Below is a small trained network, with its code and all its weights. Each question gives an input and a target symbol and asks what happens when units are switched off, that is, made to give their printed mean instead of their output.

import numpy as np


def w(rows, s, z=0):
    codes = np.array(rows[::2]) - 128.0
    scale = np.full(codes.shape[1], s)
    scale[-1] = z or s
    return codes * scale


def norm(h):
    return h / np.sqrt((h * h).mean(-1, keepdims=True) + 1e-5)


def f(y):
    return y / 2 * (1 + np.tanh(0.7978845608 * (y + 0.044715 * y**3)))


def softmax(a):
    e = np.exp(a - a.max(-1, keepdims=True))
    return e / e.sum(-1, keepdims=True)


def log_softmax(a):
    a = a - a.max(-1, keepdims=True)
    return a - np.log(np.exp(a).sum(-1, keepdims=True))


def net(x, mask):
    ids = ['γδζθμξπστφω'.index(c) for c in x.split()]
    T = len(ids)
    res = E[ids] + P[:T]
    u = 0
    for l in range(3):
        r = norm(res)
        for j in range(3):
            rows = slice(3 * j, 3 * j + 3)
            q, k, v = (r @ M[l][rows].T for M in (Q, K, V))
            z = softmax(np.where(np.tri(T) > 0, q @ k.T / 3**0.5, -1e9)) @ v
            o = O[l][rows]
            res = res + np.where(mask[u + j], z, o[:, -1]) @ o[:, :-1]
        u += 3
        y = f(norm(res) @ A[l][:, :-1].T + A[l][:, -1])
        res = res + np.where(mask[u : u + 4], y, B[l][:, -1]) @ B[l][:, :-1]
        u += 4
    return log_softmax(norm(res)[-1] @ U[:, :-1].T + U[:, -1])


Q, K, V, O, A, B = {}, {}, {}, {}, {}, {}
E = w([
[119,180,74,215],'γ',
[143,173,81,211],'δ',
[102,79,130,58],'ζ',
[92,173,61,205],'θ',
[115,56,144,51],'μ',
[86,170,66,196],'ξ',
[105,174,72,210],'π',
[106,69,135,58],'σ',
[73,176,63,187],'τ',
[118,160,251,248],'φ',
[9,139,95,91],'ω',
],0.013)
P = w([
[115,245,123,57],'0',
[113,198,110,81],'1',
[116,162,115,104],'2',
[113,141,124,110],'3',
[108,129,128,124],'4',
[105,117,128,138],'5',
[101,103,134,146],'6',
[94,86,131,152],'7',
[98,72,135,162],'8',
[97,58,139,164],'9',
[107,47,142,163],'10',
[119,52,150,150],'11',
[133,73,159,130],'12',
[146,106,181,120],'13',
],0.012)
Q[0] = w([
[134,137,119,110],'0.h0',
[128,132,132,132],'0.h0',
[104,110,142,149],'0.h0',
[70,128,93,224],'0.h1',
[61,215,64,139],'0.h1',
[6,101,167,142],'0.h1',
[71,57,106,190],'0.h2',
[123,104,113,117],'0.h2',
[148,167,102,106],'0.h2',
],0.017)
K[0] = w([
[108,143,116,129],'0.h0',
[147,135,84,107],'0.h0',
[164,126,117,140],'0.h0',
[64,63,64,219],'0.h1',
[71,204,24,112],'0.h1',
[2,51,186,165],'0.h1',
[64,17,145,196],'0.h2',
[60,140,126,139],'0.h2',
[124,222,182,55],'0.h2',
],0.012)
V[0] = w([
[167,68,85,152],'0.h0',
[60,36,119,188],'0.h0',
[45,225,173,89],'0.h0',
[140,136,150,116],'0.h1',
[119,127,127,131],'0.h1',
[8,115,96,163],'0.h1',
[32,103,105,150],'0.h2',
[27,141,114,137],'0.h2',
[183,103,49,134],'0.h2',
],0.012)
O[0] = w([
[50,142,185,105,56],'0.h0',
[140,175,254,29,139],'0.h0',
[245,65,64,148,250],'0.h0',
[135,123,117,192,114],'0.h1',
[151,146,123,111,138],'0.h1',
[193,123,127,29,255],'0.h1',
[244,161,180,121,209],'0.h2',
[250,107,148,163,213],'0.h2',
[84,220,143,133,56],'0.h2',
],0.0068,0.0082)
A[0] = w([
[139,1,144,167,225],'0.n0',
[57,102,114,215,71],'0.n1',
[76,192,79,208,94],'0.n2',
[204,200,88,171,3],'0.n3',
],0.0094,0.0052)
B[0] = w([
[222,196,31,119,254],'0.n0',
[69,128,191,95,118],'0.n1',
[138,2,147,91,120],'0.n2',
[146,33,157,70,145],'0.n3',
],0.0073,0.0094)
Q[1] = w([
[188,138,125,104],'1.h0',
[160,88,133,126],'1.h0',
[173,104,119,118],'1.h0',
[113,186,117,154],'1.h1',
[87,116,95,156],'1.h1',
[124,91,97,184],'1.h1',
[100,77,117,86],'1.h2',
[2,104,124,174],'1.h2',
[143,157,131,93],'1.h2',
],0.02)
K[1] = w([
[130,108,189,90],'1.h0',
[146,167,225,116],'1.h0',
[144,68,183,155],'1.h0',
[78,129,118,140],'1.h1',
[102,163,77,164],'1.h1',
[133,161,140,175],'1.h1',
[131,249,101,142],'1.h2',
[156,128,38,183],'1.h2',
[86,142,165,117],'1.h2',
],0.014)
V[1] = w([
[129,195,190,163],'1.h0',
[82,138,96,122],'1.h0',
[109,153,113,138],'1.h0',
[134,174,142,139],'1.h1',
[180,164,149,162],'1.h1',
[175,93,173,121],'1.h1',
[143,130,95,3],'1.h2',
[97,140,138,102],'1.h2',
[59,168,135,78],'1.h2',
],0.016)
O[1] = w([
[218,224,31,97,107],'1.h0',
[146,123,195,103,60],'1.h0',
[163,161,166,110,102],'1.h0',
[147,156,137,136,121],'1.h1',
[135,179,82,183,196],'1.h1',
[80,181,110,176,181],'1.h1',
[106,2,122,179,169],'1.h2',
[180,143,159,150,71],'1.h2',
[199,61,165,103,6],'1.h2',
],0.0091,0.016)
A[1] = w([
[250,99,165,169,214],'1.n0',
[255,74,141,73,252],'1.n1',
[111,186,81,223,31],'1.n2',
[94,199,148,158,94],'1.n3',
],0.0093,0.0036)
B[1] = w([
[254,46,137,206,168],'1.n0',
[229,125,42,246,138],'1.n1',
[71,61,245,77,255],'1.n2',
[71,65,102,198,139],'1.n3',
],0.0078,0.0082)
Q[2] = w([
[67,134,161,118],'2.h0',
[153,153,54,119],'2.h0',
[190,76,149,68],'2.h0',
[87,181,104,160],'2.h1',
[201,193,167,249],'2.h1',
[152,158,35,162],'2.h1',
[132,159,68,53],'2.h2',
[207,123,138,193],'2.h2',
[88,104,193,57],'2.h2',
],0.014)
K[2] = w([
[13,119,170,166],'2.h0',
[135,159,115,1],'2.h0',
[117,80,113,122],'2.h0',
[64,206,204,105],'2.h1',
[123,131,156,71],'2.h1',
[189,187,147,122],'2.h1',
[127,206,99,196],'2.h2',
[171,137,181,73],'2.h2',
[129,159,33,65],'2.h2',
],0.013)
V[2] = w([
[174,216,112,99],'2.h0',
[133,127,62,125],'2.h0',
[114,97,157,123],'2.h0',
[205,145,167,168],'2.h1',
[179,149,95,101],'2.h1',
[100,152,233,164],'2.h1',
[149,181,157,77],'2.h2',
[110,146,68,139],'2.h2',
[138,110,244,228],'2.h2',
],0.011)
O[2] = w([
[123,71,165,171,116],'2.h0',
[145,124,108,22,236],'2.h0',
[121,87,78,150,76],'2.h0',
[91,91,110,17,149],'2.h1',
[139,72,157,106,144],'2.h1',
[95,118,1,150,36],'2.h1',
[151,86,75,195,2],'2.h2',
[175,126,171,22,210],'2.h2',
[134,130,36,83,155],'2.h2',
],0.0077,0.0091)
A[2] = w([
[124,95,254,221,67],'2.n0',
[178,110,79,42,127],'2.n1',
[167,196,152,252,173],'2.n2',
[81,6,208,133,1],'2.n3',
],0.0066,0.0029)
B[2] = w([
[178,100,2,31,119],'2.n0',
[99,200,156,117,253],'2.n1',
[102,120,102,36,197],'2.n2',
[167,121,103,36,126],'2.n3',
],0.014,0.0045)
U = w([
[134,142,177,177,123],'γ',
[43,99,184,215,255],'δ',
[152,100,158,113,96],'ζ',
[216,198,236,153,78],'θ',
[49,27,162,48,151],'μ',
[219,175,242,150,82],'ξ',
[158,159,224,156,112],'π',
[125,85,175,110,110],'σ',
[247,174,234,143,55],'τ',
[175,250,1,113,121],'φ',
[210,60,97,254,228],'ω',
],0.0078,0.0085)

Each question gives the input, a string of symbols that net reads in full, and the target symbol t.
The units are the heads (3 rows each of Q, K, V and O) and the neurons (one row each of A and B). Each row of codes is followed by its name. A weight is (code - 128) times the scale printed after its matrix; where a second scale follows, it is the last column's (O, A, B and U).
mask holds one flag per unit, layer by layer, with each layer's heads first. A switched-off unit (its flag False) gives its mean, the last column of its rows in O or B, instead of its output. The means were averaged over made-up inputs and are rounded, as every weight is.
A unit's drop is (log p(t) with every unit on - log p(t) with that unit switched off) / (log p(t) with every unit on - log p(t) with every unit switched off).
The circuit of an input: a set's keep is (log p(t) with only the set's units on - log p(t) with every unit switched off) / (log p(t) with every unit on - log p(t) with every unit switched off). Starting from the 12 units with the biggest drops (on a tie, the unit counted first), units are removed one at a time, each time the one whose removal leaves the highest keep (on an exact tie, the one counted first), for as long as the keep stays at least 0.8.
units of the circuit, in order: the units of the circuit, biggest drop first
most important unit: the unit with the biggest drop
top k neurons: the k neurons with the biggest drops, biggest first
k most important neurons of layer l: the k neurons of layer l with the biggest drops, biggest first
heads that matter: for each layer, one digit per head in row order, 1 if its drop is at least 0.15 and else 0, layers parted by /
drop when u is switched off: that unit's drop, to one decimal
input π δ φ φ ω γ θ, target ω: units of the circuit, in order -> (0.h1, 1.h2, 0.n0)
input δ φ ζ φ μ τ ξ ζ δ μ μ θ, target μ: units of the circuit, in order -> (0.h0, 1.h2)
input μ θ μ φ μ φ μ π μ π, target μ: units of the circuit, in order -> (0.h0, 1.h2)
input π ξ φ σ θ σ γ φ μ μ φ ω ζ, target ω: heads that matter -> 110 / 001 / 000
input τ σ φ μ ω ξ, target ω: units of the circuit, in order -> (1.h2)
input δ φ φ θ δ φ φ μ σ, target φ: top 2 neurons -> (0.n0, 1.n2)
input μ φ φ φ φ μ μ θ, target μ: units of the circuit, in order -> (0.h0, 1.h0, 1.h2)
input ω ω π δ π δ φ ω θ, target ω: heads that matter -> 010 / 001 / 000
input ω γ τ φ ω φ δ σ φ φ φ τ μ, target φ: heads that matter -> 110 / 110 / 001
input γ δ μ μ ξ φ μ φ ω, target ω: heads that matter -> 111 / 001 / 000
input ζ ω φ, target ω: heads that matter -> 000 / 000 / 000
input φ θ φ ζ μ μ ζ μ δ, target μ: heads that matter -> 100 / 000 / 000
input φ φ θ φ φ μ φ ω φ π, target ω: top 4 neurons -> (0.n0, 1.n0, 1.n1, 2.n2)
input μ φ μ θ γ μ ξ π φ φ φ θ μ ω, target ω: top 3 neurons -> (0.n0, 1.n1, 1.n2)
input μ θ γ τ γ ω σ, target ω: units of the circuit, in order -> (1.h2, 1.n1)
input π π τ ξ φ φ φ ω δ, target ω: most important unit -> 0.h1
input φ μ φ φ μ φ φ μ μ δ, target μ: units of the circuit, in order -> (0.h0, 1.h2)
input φ φ τ ω ω μ, target ω: heads that matter -> 000 / 000 / 000
input φ τ φ φ ξ μ θ γ τ ω φ, target ω: top 2 neurons -> (1.n0, 0.n0)
input θ σ μ φ φ μ ζ τ μ ω θ γ, target ω: units of the circuit, in order -> (1.h2)
input δ ξ φ φ ξ ω ω ω φ μ, target ω: heads that matter -> 010 / 001 / 000
input φ δ μ φ μ θ μ μ γ, target μ: heads that matter -> 100 / 001 / 000
input φ ω ω θ τ, target ω: top 2 neurons -> (1.n1, 1.n0)
input ω μ φ φ φ π ω σ, target ω: 2 most important neurons of layer 1 -> (1.n1, 1.n2)
input φ μ φ ζ φ ξ φ, target φ: drop when 0.n0 is switched off -> -0.1
input δ ω δ φ δ φ δ ω μ μ δ δ, target δ: drop when 0.h1 is switched off -> 0.2
